Here is a tiny trained network, its code and every weight. The questions are about switching its units off for an input and a class, where a switched-off unit gives its printed mean instead of its output.

import numpy as np


def w(rows, s, z=0):
    codes = np.array(rows[::2]) - 128.0
    scale = np.full(codes.shape[1], s)
    scale[-1] = z or s
    return codes * scale


def f(y):
    return y / 2 * (1 + np.tanh(0.7978845608 * (y + 0.044715 * y**3)))


def log_softmax(a):
    a = a - a.max(-1, keepdims=True)
    return a - np.log(np.exp(a).sum(-1, keepdims=True))


def net(x, mask):
    res = np.array(x, float).reshape(1, 3) / 4 @ E
    y = f(res @ A[0][:, :-1].T + A[0][:, -1])
    res = res + np.where(mask, y, B[0][:, -1]) @ B[0][:, :-1]
    return log_softmax(res[-1] @ U[:, :-1].T + U[:, -1])


A, B = {}, {}
E = w([
[254,17,171,174,203,155,174,200,207,136],'x0',
[137,145,42,181,182,57,201,38,219,147],'x1',
[24,74,208,208,158,151,95,40,205,22],'x2',
],0.0073)
A[0] = w([
[190,88,167,148,175,207,145,183,160,129,114],'neuron 0',
[117,110,190,60,124,203,77,168,98,125,81],'neuron 1',
[198,178,44,68,115,103,194,191,93,222,116],'neuron 2',
[127,106,223,82,95,226,38,200,59,121,128],'neuron 3',
[146,133,30,157,194,2,212,23,176,159,97],'neuron 4',
[69,103,198,193,167,156,117,48,179,18,107],'neuron 5',
[22,206,69,79,68,108,63,48,63,137,142],'neuron 6',
[199,57,138,167,223,161,189,169,136,131,87],'neuron 7',
[170,97,159,138,161,102,100,180,144,102,251],'neuron 8',
],0.008,0.011)
B[0] = w([
[96,102,110,122,110,115,193,89,85,188,186],'neuron 0',
[151,13,115,113,11,104,63,85,130,120,170],'neuron 1',
[81,168,232,197,93,188,128,165,168,169,231],'neuron 2',
[170,115,132,132,127,81,72,106,97,129,233],'neuron 3',
[192,101,135,124,94,74,15,75,94,143,215],'neuron 4',
[105,172,185,194,81,168,126,195,147,180,222],'neuron 5',
[117,114,99,120,177,116,218,121,81,173,248],'neuron 6',
[53,61,108,115,66,108,203,81,83,178,185],'neuron 7',
[150,178,119,124,219,104,146,143,97,117,239],'neuron 8',
],0.012)
U = w([
[97,151,192,159,99,185,128,164,151,139,114],'0',
[167,114,116,121,110,89,72,94,117,128,132],'1',
[88,119,87,118,140,117,203,104,107,141,80],'2',
[168,190,111,124,253,125,137,159,134,113,252],'3',
[117,120,97,105,123,137,128,144,155,93,109],'4',
[144,127,93,108,111,162,121,133,150,97,109],'5',
[128,125,103,101,122,164,118,115,150,99,109],'6',
],0.019,0.014)

Each question gives the input, the list of numbers given to net, and the class t.
The units are the neurons (one row each of A and B). Each row of codes is followed by its name. A weight is (code - 128) times the scale printed after its matrix; where a second scale follows, it is the last column's (A, B and U).
mask holds one flag per neuron, in row order. A switched-off neuron (its flag False) gives its mean, the last column of its row in B, instead of its output. The means were averaged over made-up inputs and are rounded, as every weight is.
A unit's drop is (log p(t) with every unit on - log p(t) with that unit switched off) / (log p(t) with every unit on - log p(t) with every unit switched off).
The circuit of an input: a set's keep is (log p(t) with only the set's units on - log p(t) with every unit switched off) / (log p(t) with every unit on - log p(t) with every unit switched off). Starting from all 9 units, units are removed one at a time, each time the one whose removal leaves the highest keep (on an exact tie, the one counted first), for as long as the keep stays at least 0.8.
circuit, biggest first: the units of the circuit, biggest drop first
most important unit: the unit with the biggest drop
k most important neurons: the k neurons with the biggest drops, biggest first
drop when u is switched off: that unit's drop, to one decimal
input [-8,-6,-4], class 2: most important unit => neuron 6
input [1,0,-3], class 3: 2 most important neurons => neuron 5; neuron 1
input [0,-2,3], class 3: circuit, biggest first => neuron 2; neuron 7; neuron 4
input [3,0,3], class 3: 3 most important neurons => neuron 2; neuron 8; neuron 1
input [-3,-3,0], class 3: 2 most important neurons => neuron 7; neuron 4
input [4,4,-3], class 1: 3 most important neurons => neuron 4; neuron 6; neuron 5
input [8,6,-7], class 2: 4 most important neurons => neuron 7; neuron 0; neuron 5; neuron 8
input [4,1,-5], class 0: 2 most important neurons => neuron 2; neuron 6
input [8,5,2], class 2: 2 most important neurons => neuron 7; neuron 0
input [-4,6,7], class 0: 2 most important neurons => neuron 5; neuron 3
input [-1,-8,7], class 1: 3 most important neurons => neuron 3; neuron 2; neuron 1
input [-5,0,-6], class 0: 2 most important neurons => neuron 2; neuron 8
input [-7,-7,4], class 1: 4 most important neurons => neuron 3; neuron 1; neuron 7; neuron 0
input [8,1,7], class 2: circuit, biggest first => neuron 7
input [-6,-5,2], class 2: drop when neuron 4 is switched off => 1.0
input [3,1,-1], class 3: drop when neuron 6 is switched off => 0.3
input [-3,5,2], class 1: drop when neuron 8 is switched off => 0.2
